Below are the code and all the weights of a small trained network. Each question names an input and a target symbol and asks about switching units off, where a switched-off unit gives its printed mean instead of its output.

import numpy as np


def w(rows, s, z=0):
    codes = np.array(rows[::2]) - 128.0
    scale = np.full(codes.shape[1], s)
    scale[-1] = z or s
    return codes * scale


def f(y):
    return y / 2 * (1 + np.tanh(0.7978845608 * (y + 0.044715 * y**3)))


def softmax(a):
    e = np.exp(a - a.max(-1, keepdims=True))
    return e / e.sum(-1, keepdims=True)


def log_softmax(a):
    a = a - a.max(-1, keepdims=True)
    return a - np.log(np.exp(a).sum(-1, keepdims=True))


def net(x, mask):
    ids = ['Σαβεζθλτφ'.index(c) for c in x.split()]
    T = len(ids)
    res = E[ids] + P[:T]
    r = res
    for j in range(2):
        rows = slice(4 * j, 4 * j + 4)
        q, k, v = (r @ M[0][rows].T for M in (Q, K, V))
        z = softmax(np.where(np.tri(T) > 0, q @ k.T / 4**0.5, -1e9)) @ v
        o = O[0][rows]
        res = res + np.where(mask[j], z, o[:, -1]) @ o[:, :-1]
    y = f(res @ A[0][:, :-1].T + A[0][:, -1])
    res = res + np.where(mask[2:18], y, B[0][:, -1]) @ B[0][:, :-1]
    return log_softmax(res[-1] @ U[:, :-1].T + U[:, -1])


Q, K, V, O, A, B = {}, {}, {}, {}, {}, {}
E = w([
[164,153,33],'Σ',
[13,164,188],'α',
[43,65,91],'β',
[177,241,218],'ε',
[211,219,157],'ζ',
[134,113,90],'θ',
[223,2,93],'λ',
[153,117,103],'τ',
[137,221,228],'φ',
],0.0085)
P = w([
[184,249,2],'0',
[92,124,199],'1',
[81,99,189],'2',
[81,82,203],'3',
[85,72,208],'4',
[94,77,207],'5',
[106,86,209],'6',
],0.0057)
Q[0] = w([
[178,189,177],'h0',
[52,87,91],'h0',
[120,42,51],'h0',
[49,75,75],'h0',
[187,61,137],'h1',
[214,215,219],'h1',
[140,254,219],'h1',
[190,225,245],'h1',
],0.0089)
K[0] = w([
[175,174,62],'h0',
[64,133,195],'h0',
[121,92,168],'h0',
[58,123,231],'h0',
[219,107,89],'h1',
[122,228,96],'h1',
[74,236,133],'h1',
[129,249,103],'h1',
],0.011)
V[0] = w([
[207,175,37],'h0',
[70,174,244],'h0',
[128,158,245],'h0',
[139,35,133],'h0',
[235,47,78],'h1',
[96,30,180],'h1',
[255,121,51],'h1',
[247,103,71],'h1',
],0.008)
O[0] = w([
[197,66,180,251],'h0',
[51,196,170,66],'h0',
[76,215,185,110],'h0',
[167,163,47,88],'h0',
[115,71,227,200],'h1',
[94,40,82,98],'h1',
[149,124,243,223],'h1',
[121,116,254,220],'h1',
],0.0085,0.0016)
A[0] = w([
[116,254,110,210],'n0',
[87,50,166,180],'n1',
[133,248,162,176],'n2',
[58,182,117,216],'n3',
[133,121,236,185],'n4',
[213,161,207,135],'n5',
[95,253,81,253],'n6',
[142,180,226,137],'n7',
[191,176,210,149],'n8',
[106,37,175,160],'n9',
[115,52,146,115],'n10',
[201,85,40,199],'n11',
[149,205,202,126],'n12',
[160,23,167,140],'n13',
[211,76,94,212],'n14',
[157,114,77,206],'n15',
],0.0069,0.0042)
B[0] = w([
[108,222,139,198],'n0',
[139,162,232,204],'n1',
[74,175,69,186],'n2',
[184,206,187,184],'n3',
[55,92,155,254],'n4',
[97,48,72,226],'n5',
[211,228,208,214],'n6',
[42,98,79,200],'n7',
[71,73,64,213],'n8',
[164,126,227,221],'n9',
[140,200,182,175],'n10',
[180,155,3,164],'n11',
[23,77,42,173],'n12',
[191,128,169,246],'n13',
[206,134,94,203],'n14',
[166,140,90,145],'n15',
],0.0055,0.0084)
U = w([
[153,65,104,96],'Σ',
[188,254,190,98],'α',
[225,114,40,146],'β',
[85,169,137,216],'ε',
[44,123,104,68],'ζ',
[162,94,110,132],'θ',
[161,92,253,152],'λ',
[80,28,93,3],'τ',
[186,154,124,138],'φ',
],0.0061,0.0022)

Each question gives the input, a string of symbols that net reads in full, and the target symbol t.
The units are the heads (4 rows each of Q, K, V and O) and the neurons (one row each of A and B). Each row of codes is followed by its name. A weight is (code - 128) times the scale printed after its matrix; where a second scale follows, it is the last column's (O, A, B and U).
mask holds one flag per unit, heads first, then neurons. A switched-off unit (its flag False) gives its mean, the last column of its rows in O or B, instead of its output. The means were averaged over made-up inputs and are rounded, as every weight is.
A unit's drop is (log p(t) with every unit on - log p(t) with that unit switched off) / (log p(t) with every unit on - log p(t) with every unit switched off).
The circuit of an input: a set's keep is (log p(t) with only the set's units on - log p(t) with every unit switched off) / (log p(t) with every unit on - log p(t) with every unit switched off). Starting from the 12 units with the biggest drops (on a tie, the unit counted first), units are removed one at a time, each time the one whose removal leaves the highest keep (on an exact tie, the one counted first), for as long as the keep stays at least 0.8.
circuit, biggest first: the units of the circuit, biggest drop first
top k neurons: the k neurons with the biggest drops, biggest first
which heads matter: for each layer, one digit per head in row order, 1 if its drop is at least 0.15 and else 0, layers parted by /
drop when u is switched off: that unit's drop, to one decimal
input α β ζ, target α: circuit, biggest first	(h1, n6, h0)
input β ε β λ, target λ: circuit, biggest first	(h1, n9)
input ε ε α β θ β, target α: circuit, biggest first	(h0, n3, n5)
input λ β θ ε, target β: circuit, biggest first	(h0, h1, n11)
input λ λ φ ζ, target β: circuit, biggest first	(h0, h1, n11)
input Σ β Σ α θ, target α: circuit, biggest first	(h0, n5, n8)
input Σ λ λ Σ, target λ: circuit, biggest first	(h1)
input ε τ λ φ, target ζ: which heads matter	01
input θ α Σ, target α: top 3 neurons	(n6, n5, n8)
input ζ ζ α, target α: top 2 neurons	(n6, n3)
input φ θ β ε α θ, target α: drop when h1 is switched off	0.4
input λ λ ε, target β: drop when h0 is switched off	0.6
input λ ζ λ λ λ β, target λ: drop when n9 is switched off	0.1
input ε α α τ Σ α τ, target α: top neuron	(n6)
